Here is a tiny trained network, its code and every weight. The questions are about switching its units off for an input and a class, where a switched-off unit gives its printed mean instead of its output.

import numpy as np


def w(rows, s, z=0):
    codes = np.array(rows[::2]) - 128.0
    scale = np.full(codes.shape[1], s)
    scale[-1] = z or s
    return codes * scale


def f(y):
    return y / 2 * (1 + np.tanh(0.7978845608 * (y + 0.044715 * y**3)))


def log_softmax(a):
    a = a - a.max(-1, keepdims=True)
    return a - np.log(np.exp(a).sum(-1, keepdims=True))


def net(x, mask):
    res = np.array(x, float).reshape(1, 4) / 4 @ E
    y = f(res @ A[0][:, :-1].T + A[0][:, -1])
    res = res + np.where(mask, y, B[0][:, -1]) @ B[0][:, :-1]
    return log_softmax(res[-1] @ U[:, :-1].T + U[:, -1])


A, B = {}, {}
E = w([
[28,134,104,184,214,127,124],'x0',
[140,235,114,50,185,69,127],'x1',
[58,50,153,2,97,68,168],'x2',
[161,82,52,59,195,223,169],'x3',
],0.0081)
A[0] = w([
[142,164,102,174,142,159,106,98],'n1',
[132,168,163,161,72,55,119,156],'n2',
[75,64,129,58,96,82,134,147],'n3',
[183,109,90,55,204,212,146,119],'n4',
[129,59,147,155,84,161,126,94],'n5',
[98,177,152,165,81,60,125,96],'n6',
[35,106,122,146,188,114,137,101],'n7',
[151,215,121,70,169,78,131,116],'n8',
[124,81,100,153,102,127,114,82],'n9',
[142,87,147,149,127,138,130,95],'n10',
[250,125,145,62,24,121,137,107],'n11',
[41,133,125,161,199,121,138,125],'n12',
[180,157,133,164,114,159,151,124],'n13',
[179,147,116,175,150,133,123,96],'n14',
[162,151,121,162,142,141,107,255],'n15',
[107,93,116,80,121,105,121,91],'n16',
[132,201,138,73,156,113,109,117],'n17',
[107,36,141,195,86,165,124,124],'n18',
[157,159,112,171,132,148,126,94],'n19',
],0.012,0.0084)
B[0] = w([
[143,152,227,132,104,133,90,184],'n1',
[107,48,87,147,104,179,117,252],'n2',
[53,139,201,146,105,108,198,248],'n3',
[119,23,108,163,63,176,85,243],'n4',
[193,163,132,113,75,124,135,186],'n5',
[166,45,144,135,103,200,69,217],'n6',
[109,175,149,134,168,119,48,188],'n7',
[188,164,108,106,51,99,170,225],'n8',
[198,146,158,123,110,146,110,142],'n9',
[163,144,132,126,109,132,117,140],'n10',
[89,191,91,129,214,96,11,252],'n11',
[137,162,61,107,165,101,39,202],'n12',
[114,142,176,122,144,114,126,183],'n13',
[153,149,222,121,96,151,100,176],'n14',
[2,117,95,110,122,60,216,254],'n15',
[145,140,196,142,108,149,122,163],'n16',
[183,157,114,121,84,113,156,195],'n17',
[168,152,65,92,62,89,158,237],'n18',
[161,156,213,124,124,151,97,170],'n19',
],0.022,0.0092)
U = w([
[147,2,95,157,83,196,95,109],'0',
[120,185,87,123,176,101,52,206],'1',
[239,166,80,86,58,99,193,107],'2',
[92,141,249,136,112,123,163,113],'3',
[50,82,55,130,162,99,225,255],'4',
[193,121,151,132,163,169,175,54],'5',
[191,119,128,140,182,153,176,66],'6',
],0.0088,0.0037)

Each question gives the input, the list of numbers given to net, and the class t.
The units are the neurons (one row each of A and B). Each row of codes is followed by its name. A weight is (code - 128) times the scale printed after its matrix; where a second scale follows, it is the last column's (A, B and U).
mask holds one flag per neuron, in row order. A switched-off neuron (its flag False) gives its mean, the last column of its row in B, instead of its output. The means were averaged over made-up inputs and are rounded, as every weight is.
A unit's drop is (log p(t) with every unit on - log p(t) with that unit switched off) / (log p(t) with every unit on - log p(t) with every unit switched off).
The circuit of an input: a set's keep is (log p(t) with only the set's units on - log p(t) with every unit switched off) / (log p(t) with every unit on - log p(t) with every unit switched off). Starting from the 12 units with the biggest drops (on a tie, the unit counted first), units are removed one at a time, each time the one whose removal leaves the highest keep (on an exact tie, the one counted first), for as long as the keep stays at least 0.8.
units of the circuit, in order: the units of the circuit, biggest drop first
unit that matters most: the unit with the biggest drop
top k neurons: the k neurons with the biggest drops, biggest first
drop of u: that unit's drop, to one decimal
input [2,8,7,5], class 2: units of the circuit, in order	(n8)
input [2,8,-2,-7], class 2: top 2 neurons	(n8 n17)
input [-7,2,-1,6], class 1: top 2 neurons	(n11 n2)
input [-3,2,-1,3], class 4: units of the circuit, in order	(n6 n1 n5)
input [-6,-8,3,7], class 2: top 2 neurons	(n18 n5)
input [1,5,5,-7], class 0: top 2 neurons	(n6 n2)
input [7,-1,-8,4], class 3: top 3 neurons	(n11 n1 n14)
input [-5,-6,-4,3], class 2: top 2 neurons	(n18 n5)
input [-8,-8,6,-4], class 1: top 3 neurons	(n11 n8 n17)
input [4,2,-8,-8], class 0: top 4 neurons	(n6 n2 n3 n12)
input [-7,0,5,6], class 1: top 2 neurons	(n11 n2)
input [-8,7,-3,8], class 0: top 2 neurons	(n4 n12)
input [5,8,6,-3], class 2: top 3 neurons	(n8 n11 n17)
input [1,-6,4,4], class 2: unit that matters most	n18
input [-1,0,-7,-6], class 3: top 4 neurons	(n4 n15 n1 n14)
input [6,0,5,1], class 1: top 3 neurons	(n12 n7 n15)
input [-5,5,-6,-1], class 3: top 3 neurons	(n18 n12 n14)
input [-5,0,-3,-8], class 0: top 2 neurons	(n2 n6)
input [4,-2,2,1], class 1: units of the circuit, in order	(n12 n4)
input [-1,5,-4,7], class 0: units of the circuit, in order	(n4)
input [-3,0,3,2], class 4: units of the circuit, in order	(n1 n6)
input [2,2,-2,3], class 4: drop of n6	0.9
input [-1,-2,4,-3], class 3: drop of n6	0.0
input [-3,5,-8,8], class 0: drop of n7	0.1
input [0,6,1,-3], class 2: drop of n8	0.2
